Here is a tiny trained network, its code and every weight. The questions are about switching its units off for an input and a class, where a switched-off unit gives its printed mean instead of its output.

import numpy as np


def w(rows, s, z=0):
    codes = np.array(rows[::2]) - 128.0
    scale = np.full(codes.shape[1], s)
    scale[-1] = z or s
    return codes * scale


def f(y):
    return y / 2 * (1 + np.tanh(0.7978845608 * (y + 0.044715 * y**3)))


def log_softmax(a):
    a = a - a.max(-1, keepdims=True)
    return a - np.log(np.exp(a).sum(-1, keepdims=True))


def net(x, mask):
    res = np.array(x, float).reshape(1, 4) / 4 @ E
    y = f(res @ A[0][:, :-1].T + A[0][:, -1])
    res = res + np.where(mask, y, B[0][:, -1]) @ B[0][:, :-1]
    return log_softmax(res[-1] @ U[:, :-1].T + U[:, -1])


A, B = {}, {}
E = w([
[147,114,133],'x0',
[189,78,138],'x1',
[64,88,12],'x2',
[188,165,42],'x3',
],0.011)
A[0] = w([
[177,212,76,145],'N0',
[180,118,78,102],'N1',
[96,181,145,253],'N2',
[93,63,169,74],'N3',
[183,42,124,171],'N4',
[128,7,98,97],'N5',
[73,68,162,134],'N6',
[185,130,180,190],'N7',
[167,130,181,93],'N8',
[149,151,139,64],'N9',
[98,132,93,95],'N10',
[80,101,83,82],'N11',
[195,152,210,131],'N12',
[151,124,135,191],'N13',
[82,73,72,107],'N14',
[175,156,88,94],'N15',
],0.014,0.0064)
B[0] = w([
[134,52,178,217],'N0',
[133,143,198,181],'N1',
[108,66,52,225],'N2',
[179,113,180,175],'N3',
[1,79,57,197],'N4',
[150,213,116,197],'N5',
[209,93,134,199],'N6',
[93,142,105,229],'N7',
[221,127,115,188],'N8',
[173,160,145,127],'N9',
[176,129,112,166],'N10',
[184,133,143,193],'N11',
[158,166,72,254],'N12',
[65,133,104,162],'N13',
[216,172,141,222],'N14',
[171,93,209,170],'N15',
],0.0087,0.0093)
U = w([
[61,94,63,255],'0',
[121,52,221,85],'1',
[116,208,69,13],'2',
[69,77,64,173],'3',
[10,111,91,21],'4',
],0.014,0.0077)

Each question gives the input, the list of numbers given to net, and the class t.
The units are the neurons (one row each of A and B). Each row of codes is followed by its name. A weight is (code - 128) times the scale printed after its matrix; where a second scale follows, it is the last column's (A, B and U).
mask holds one flag per neuron, in row order. A switched-off neuron (its flag False) gives its mean, the last column of its row in B, instead of its output. The means were averaged over made-up inputs and are rounded, as every weight is.
A unit's drop is (log p(t) with every unit on - log p(t) with that unit switched off) / (log p(t) with every unit on - log p(t) with every unit switched off).
The circuit of an input: a set's keep is (log p(t) with only the set's units on - log p(t) with every unit switched off) / (log p(t) with every unit on - log p(t) with every unit switched off). Starting from the 12 units with the biggest drops (on a tie, the unit counted first), units are removed one at a time, each time the one whose removal leaves the highest keep (on an exact tie, the one counted first), for as long as the keep stays at least 0.8.
circuit, biggest first: the units of the circuit, biggest drop first
unit that matters most: the unit with the biggest drop
k most important neurons: the k neurons with the biggest drops, biggest first
drop when u is switched off: that unit's drop, to one decimal
input [-4,8,-7,-7], class 0: circuit, biggest first : (N12, N4)
input [3,5,6,-5], class 2: circuit, biggest first : (N5)
input [7,-7,-7,-1], class 0: 2 most important neurons : (N2, N14)
input [6,-8,-8,-6], class 0: circuit, biggest first : (N2, N12)
input [4,-1,-5,6], class 1: 2 most important neurons : (N0, N15)
input [-2,2,-1,0], class 4: 2 most important neurons : (N14, N6)
input [6,4,7,4], class 2: 2 most important neurons : (N5, N14)
input [2,4,4,5], class 1: 2 most important neurons : (N1, N15)
input [1,5,5,8], class 1: circuit, biggest first : (N15, N1)
input [1,-8,-3,-6], class 0: 3 most important neurons : (N2, N0, N15)
input [-7,5,0,7], class 1: circuit, biggest first : (N15, N0)
input [-7,1,7,-4], class 2: circuit, biggest first : (N14, N5)
input [-3,-5,-1,6], class 1: circuit, biggest first : (N0, N12)
input [-7,6,-8,2], class 2: unit that matters most : N12
input [-5,4,6,0], class 2: circuit, biggest first : (N5, N14)
input [-6,6,-1,7], class 1: circuit, biggest first : (N15, N0)
input [3,-6,5,7], class 1: 2 most important neurons : (N0, N15)
input [3,-2,-3,5], class 1: 4 most important neurons : (N0, N4, N15, N5)
input [3,8,-7,-7], class 0: 2 most important neurons : (N12, N4)
input [7,7,1,-7], class 0: circuit, biggest first : (N4)
input [4,-7,-5,-2], class 0: 3 most important neurons : (N2, N14, N5)
input [3,-7,-5,-7], class 0: 2 most important neurons : (N2, N12)
input [-6,1,6,-5], class 2: 3 most important neurons : (N5, N14, N0)
input [-1,7,0,-1], class 0: drop when N4 is switched off : 0.1
